Here is a tiny trained network, its code and every weight. The questions are about switching its units off for an input and a target symbol, where a switched-off unit gives its printed mean instead of its output.

import numpy as np


def w(rows, s, z=0):
    codes = np.array(rows[::2]) - 128.0
    scale = np.full(codes.shape[1], s)
    scale[-1] = z or s
    return codes * scale


def norm(h):
    return h / np.sqrt((h * h).mean(-1, keepdims=True) + 1e-5)


def f(y):
    return np.maximum(y, 0)


def softmax(a):
    e = np.exp(a - a.max(-1, keepdims=True))
    return e / e.sum(-1, keepdims=True)


def log_softmax(a):
    a = a - a.max(-1, keepdims=True)
    return a - np.log(np.exp(a).sum(-1, keepdims=True))


def net(x, mask):
    ids = ['ΓΔΘΛβεημξτφω'.index(c) for c in x.split()]
    T = len(ids)
    res = E[ids] + P[:T]
    q, k, v = (norm(res) @ M[0].T for M in (Q, K, V))
    z = softmax(np.where(np.tri(T) > 0, q @ k.T / 2**0.5, -1e9)) @ v
    res = res + np.where(mask[0], z, O[0][:, -1]) @ O[0][:, :-1]
    y = f(norm(res) @ A[0][:, :-1].T + A[0][:, -1])
    res = res + np.where(mask[1:13], y, B[0][:, -1]) @ B[0][:, :-1]
    return log_softmax(norm(res)[-1] @ U[:, :-1].T + U[:, -1])


Q, K, V, O, A, B = {}, {}, {}, {}, {}, {}
E = w([
[59,91,167,203,81],'Γ',
[68,49,121,216,128],'Δ',
[119,76,197,98,192],'Θ',
[130,129,202,106,134],'Λ',
[74,86,142,193,103],'β',
[81,119,181,163,68],'ε',
[89,104,106,200,110],'η',
[104,66,220,131,166],'μ',
[74,58,123,225,143],'ξ',
[170,208,171,75,183],'τ',
[117,103,78,205,225],'φ',
[93,39,246,104,114],'ω',
],0.012)
P = w([
[229,81,79,100,54],'0',
[105,10,120,187,86],'1',
[88,85,64,50,91],'2',
[192,172,156,203,46],'3',
[99,44,204,236,147],'4',
[61,124,82,56,109],'5',
[216,205,178,159,94],'6',
[83,77,214,211,188],'7',
[23,182,97,66,133],'8',
[222,208,165,166,90],'9',
[94,86,202,184,212],'10',
],0.011)
Q[0] = w([
[10,103,71,24,144],'H0',
[190,114,112,97,86],'H0',
],0.012)
K[0] = w([
[253,65,107,137,68],'H0',
[91,99,132,106,93],'H0',
],0.015)
V[0] = w([
[193,158,112,67,172],'H0',
[127,174,205,68,10],'H0',
],0.013)
O[0] = w([
[192,151,154,203,153,12],'H0',
[122,134,151,146,6,251],'H0',
],0.024,0.0023)
A[0] = w([
[51,92,130,96,207,178],'N0',
[116,89,194,208,163,71],'N1',
[175,124,31,78,145,144],'N2',
[143,91,142,223,133,173],'N3',
[147,173,197,214,183,71],'N4',
[107,150,130,185,203,107],'N5',
[87,118,138,120,10,160],'N6',
[175,152,104,70,62,217],'N7',
[45,172,139,161,101,132],'N8',
[132,187,104,93,117,76],'N9',
[243,141,184,77,169,162],'N10',
[205,133,178,181,101,4],'N11',
],0.012,0.0032)
B[0] = w([
[144,100,35,208,46,224],'N0',
[51,149,126,26,93,185],'N1',
[209,239,60,131,121,148],'N2',
[76,152,68,140,211,193],'N3',
[1,138,187,142,137,185],'N4',
[249,27,154,148,136,158],'N5',
[152,129,191,131,182,249],'N6',
[163,131,128,40,177,177],'N7',
[147,65,137,79,124,181],'N8',
[224,106,104,124,173,134],'N9',
[32,160,180,99,149,161],'N10',
[125,146,65,130,155,184],'N11',
],0.0081,0.011)
U = w([
[106,153,102,65,78,41],'Γ',
[111,140,13,113,131,89],'Δ',
[56,164,161,157,219,118],'Θ',
[239,144,125,193,54,220],'Λ',
[138,138,94,65,127,13],'β',
[139,160,101,120,51,62],'ε',
[149,155,52,88,117,110],'η',
[203,16,211,148,185,156],'μ',
[122,159,14,92,155,71],'ξ',
[163,235,120,244,127,236],'τ',
[242,69,122,169,254,252],'φ',
[176,125,155,114,97,126],'ω',
],0.0083,0.0028)

Each question gives the input, a string of symbols that net reads in full, and the target symbol t.
The units are the heads (2 rows each of Q, K, V and O) and the neurons (one row each of A and B). Each row of codes is followed by its name. A weight is (code - 128) times the scale printed after its matrix; where a second scale follows, it is the last column's (O, A, B and U).
mask holds one flag per unit, heads first, then neurons. A switched-off unit (its flag False) gives its mean, the last column of its rows in O or B, instead of its output. The means were averaged over made-up inputs and are rounded, as every weight is.
A unit's drop is (log p(t) with every unit on - log p(t) with that unit switched off) / (log p(t) with every unit on - log p(t) with every unit switched off).
The circuit of an input: a set's keep is (log p(t) with only the set's units on - log p(t) with every unit switched off) / (log p(t) with every unit on - log p(t) with every unit switched off). Starting from the 12 units with the biggest drops (on a tie, the unit counted first), units are removed one at a time, each time the one whose removal leaves the highest keep (on an exact tie, the one counted first), for as long as the keep stays at least 0.8.
units of the circuit, in order: the units of the circuit, biggest drop first
unit that matters most: the unit with the biggest drop
top k neurons: the k neurons with the biggest drops, biggest first
drop of u: that unit's drop, to one decimal
input τ τ Γ τ ω φ φ, target φ: unit that matters most -> H0
input Θ Θ Λ ω ξ μ φ ξ η, target Θ: units of the circuit, in order -> (H0; N4; N0)
input ε ω μ Δ, target μ: units of the circuit, in order -> (N6; N0; N4)
input τ Θ φ η τ, target φ: top 2 neurons -> (N5; N0)
input μ Λ β Λ Θ Θ τ, target Θ: units of the circuit, in order -> (H0; N10)
input Θ τ φ, target Θ: top 2 neurons -> (N4; N0)
input Λ ξ μ τ Λ μ Γ, target μ: units of the circuit, in order -> (N6; N8)
input φ β Θ Λ ξ μ Δ, target μ: top 2 neurons -> (N6; N1)
input Θ ξ Λ Γ φ Θ, target Θ: units of the circuit, in order -> (H0; N4)
input Θ Δ Γ, target Θ: units of the circuit, in order -> (H0; N0; N1)
input μ Δ Θ, target μ: units of the circuit, in order -> (H0; N6)
input Θ η Γ Λ τ φ, target Θ: units of the circuit, in order -> (H0; N4)
input Θ ξ β, target Θ: top 3 neurons -> (N0; N4; N1)
input μ Λ τ ω ε Θ Γ Λ η, target μ: top 2 neurons -> (N6; N8)
input Λ η Γ, target Λ: units of the circuit, in order -> (H0)
input Γ β φ ξ, target φ: drop of H0 -> 0.7
input Λ ω Θ ω ε τ, target Λ: drop of H0 -> 0.6
input τ μ ε, target τ: drop of H0 -> 1.2
input ξ φ ξ Γ β φ φ τ, target φ: drop of N5 -> 0.4
input φ Δ τ μ Γ ξ Γ φ φ Γ β, target φ: top neuron -> (N5)
